Here is a tiny trained network, its code and every weight. The questions are about switching its units off for an input and a target symbol, where a switched-off unit gives its printed mean instead of its output.

import numpy as np


def w(rows, s, z=0):
    codes = np.array(rows[::2]) - 128.0
    scale = np.full(codes.shape[1], s)
    scale[-1] = z or s
    return codes * scale


def norm(h):
    return h / np.sqrt((h * h).mean(-1, keepdims=True) + 1e-5)


def f(y):
    return y / 2 * (1 + np.tanh(0.7978845608 * (y + 0.044715 * y**3)))


def softmax(a):
    e = np.exp(a - a.max(-1, keepdims=True))
    return e / e.sum(-1, keepdims=True)


def log_softmax(a):
    a = a - a.max(-1, keepdims=True)
    return a - np.log(np.exp(a).sum(-1, keepdims=True))


def net(x, mask):
    ids = ['εμξσφψ'.index(c) for c in x.split()]
    T = len(ids)
    res = E[ids] + P[:T]
    u = 0
    for l in range(3):
        q, k, v = (norm(res) @ M[l].T for M in (Q, K, V))
        z = softmax(np.where(np.tri(T) > 0, q @ k.T / 2**0.5, -1e9)) @ v
        res = res + np.where(mask[u], z, O[l][:, -1]) @ O[l][:, :-1]
        u += 1
        y = f(norm(res) @ A[l][:, :-1].T + A[l][:, -1])
        res = res + np.where(mask[u : u + 8], y, B[l][:, -1]) @ B[l][:, :-1]
        u += 8
    return log_softmax(norm(res)[-1] @ U[:, :-1].T + U[:, -1])


Q, K, V, O, A, B = {}, {}, {}, {}, {}, {}
E = w([
[106,21,160,198],'ε',
[86,108,115,166],'μ',
[255,145,206,177],'ξ',
[93,42,108,108],'σ',
[90,102,116,162],'φ',
[134,166,70,32],'ψ',
],0.0076)
P = w([
[66,114,93,189],'0',
[72,58,143,100],'1',
[22,148,171,153],'2',
[111,157,22,255],'3',
[250,123,160,133],'4',
[29,134,224,52],'5',
[50,111,27,160],'6',
[248,98,40,151],'7',
],0.0049)
Q[0] = w([
[252,109,142,135],'0.h1',
[98,127,220,105],'0.h1',
],0.029)
K[0] = w([
[18,191,253,98],'0.h1',
[106,216,12,238],'0.h1',
],0.017)
V[0] = w([
[185,87,85,13],'0.h1',
[135,254,107,126],'0.h1',
],0.0089)
O[0] = w([
[118,149,239,135,50],'0.h1',
[135,160,99,254,3],'0.h1',
],0.0061,0.0067)
A[0] = w([
[155,212,108,76,255],'0.n1',
[89,139,161,186,137],'0.n2',
[134,181,52,56,128],'0.n3',
[100,145,86,69,183],'0.n4',
[251,205,177,102,80],'0.n5',
[118,201,137,41,232],'0.n6',
[129,54,185,165,130],'0.n7',
[142,97,156,191,132],'0.n8',
],0.014,0.0023)
B[0] = w([
[169,114,180,65,156],'0.n1',
[117,151,117,68,137],'0.n2',
[119,97,65,91,224],'0.n3',
[177,114,86,94,254],'0.n4',
[234,146,92,254,167],'0.n5',
[147,142,173,49,193],'0.n6',
[100,95,203,111,190],'0.n7',
[67,157,138,88,146],'0.n8',
],0.02,0.0063)
Q[1] = w([
[191,34,71,255],'1.h1',
[29,61,214,3],'1.h1',
],0.01)
K[1] = w([
[253,38,122,215],'1.h1',
[26,48,214,142],'1.h1',
],0.011)
V[1] = w([
[126,144,2,9],'1.h1',
[93,186,192,116],'1.h1',
],0.0066)
O[1] = w([
[238,145,246,254,250],'1.h1',
[167,66,69,137,18],'1.h1',
],0.0041,0.0017)
A[1] = w([
[117,171,82,112,68],'1.n1',
[86,114,54,91,178],'1.n2',
[186,178,176,180,97],'1.n3',
[144,79,150,104,141],'1.n4',
[132,88,125,153,174],'1.n5',
[195,117,75,185,133],'1.n6',
[10,85,171,157,9],'1.n7',
[26,175,197,125,8],'1.n8',
],0.012,0.0017)
B[1] = w([
[138,73,87,182,134],'1.n1',
[107,162,132,242,254],'1.n2',
[227,200,71,209,144],'1.n3',
[85,151,165,106,219],'1.n4',
[102,146,132,146,155],'1.n5',
[47,47,166,173,213],'1.n6',
[4,108,186,154,196],'1.n7',
[99,212,160,179,170],'1.n8',
],0.014,0.0055)
Q[2] = w([
[228,206,29,18],'2.h1',
[1,124,195,32],'2.h1',
],0.008)
K[2] = w([
[1,202,197,38],'2.h1',
[192,26,131,16],'2.h1',
],0.0085)
V[2] = w([
[218,106,175,169],'2.h1',
[135,158,5,84],'2.h1',
],0.016)
O[2] = w([
[178,130,217,147,104],'2.h1',
[134,11,118,92,5],'2.h1',
],0.012,0.0026)
A[2] = w([
[140,109,93,220,114],'2.n1',
[98,221,198,234,106],'2.n2',
[165,45,87,99,118],'2.n3',
[93,69,112,180,49],'2.n4',
[176,85,247,229,137],'2.n5',
[152,149,151,202,49],'2.n6',
[186,137,201,199,117],'2.n7',
[186,98,198,9,2],'2.n8',
],0.013,0.004)
B[2] = w([
[167,108,165,124,243],'2.n1',
[140,189,193,107,244],'2.n2',
[126,169,160,171,200],'2.n3',
[93,59,151,90,203],'2.n4',
[172,190,56,196,243],'2.n5',
[166,153,121,89,165],'2.n6',
[188,161,118,155,182],'2.n7',
[205,123,133,6,254],'2.n8',
],0.024,0.0057)
U = w([
[45,163,6,132,163],'ε',
[119,60,127,155,253],'μ',
[156,117,155,28,73],'ξ',
[116,55,111,164,123],'σ',
[172,190,155,187,23],'φ',
[29,207,180,123,146],'ψ',
],0.012,0.0017)

Each question gives the input, a string of symbols that net reads in full, and the target symbol t.
The units are the heads (2 rows each of Q, K, V and O) and the neurons (one row each of A and B). Each row of codes is followed by its name. A weight is (code - 128) times the scale printed after its matrix; where a second scale follows, it is the last column's (O, A, B and U).
mask holds one flag per unit, layer by layer, with each layer's heads first. A switched-off unit (its flag False) gives its mean, the last column of its rows in O or B, instead of its output. The means were averaged over made-up inputs and are rounded, as every weight is.
A unit's drop is (log p(t) with every unit on - log p(t) with that unit switched off) / (log p(t) with every unit on - log p(t) with every unit switched off).
most important unit: the unit with the biggest drop
top k neurons: the k neurons with the biggest drops, biggest first
top k neurons in layer l: the k neurons of layer l with the biggest drops, biggest first
drop of u: that unit's drop, to one decimal
input ξ σ μ σ ε ε σ ε, target μ: top 2 neurons -> 0.n6, 0.n1
input μ σ ξ φ ψ ε φ ε, target σ: most important unit -> 0.n6
input ε ψ ψ ξ φ, target ψ: top 2 neurons -> 0.n8, 1.n8
input ξ σ μ, target φ: top 3 neurons -> 1.n2, 0.n7, 0.n3
input ε σ φ σ ε, target μ: top 2 neurons -> 0.n7, 2.n2
input σ σ σ ε ε ξ ε, target φ: top 3 neurons -> 0.n6, 0.n5, 2.n5
input ε ψ σ, target ε: top 2 neurons -> 0.n7, 0.n3
input ψ φ ξ ε φ ξ φ σ, target φ: top 2 neurons in layer 0 -> 0.n5, 0.n4
input ξ ε μ, target φ: top 2 neurons -> 1.n2, 0.n6
input ξ σ σ, target φ: top 3 neurons -> 1.n2, 0.n3, 1.n6
input μ ξ ε φ φ φ, target μ: top 2 neurons in layer 0 -> 0.n4, 0.n7
input ξ μ ψ μ, target σ: top 2 neurons in layer 2 -> 2.n4, 2.n8
input ψ ε φ ε μ σ, target ε: top 2 neurons -> 0.n7, 2.n8
input σ ψ ψ σ, target ψ: top neuron -> 1.n8
input ψ ε φ ε σ μ, target ε: top 2 neurons -> 0.n7, 2.n8
input φ φ σ σ σ ε, target ψ: top 2 neurons in layer 1 -> 1.n6, 1.n8
input ψ ε ψ φ, target ε: drop of 0.n6 -> 0.0
input σ φ ε μ, target μ: drop of 0.n8 -> 0.1
input σ ψ ψ φ ξ μ μ σ, target σ: drop of 2.n8 -> 0.1
input ε σ ψ ξ ε φ, target φ: top neuron in layer 0 -> 0.n6
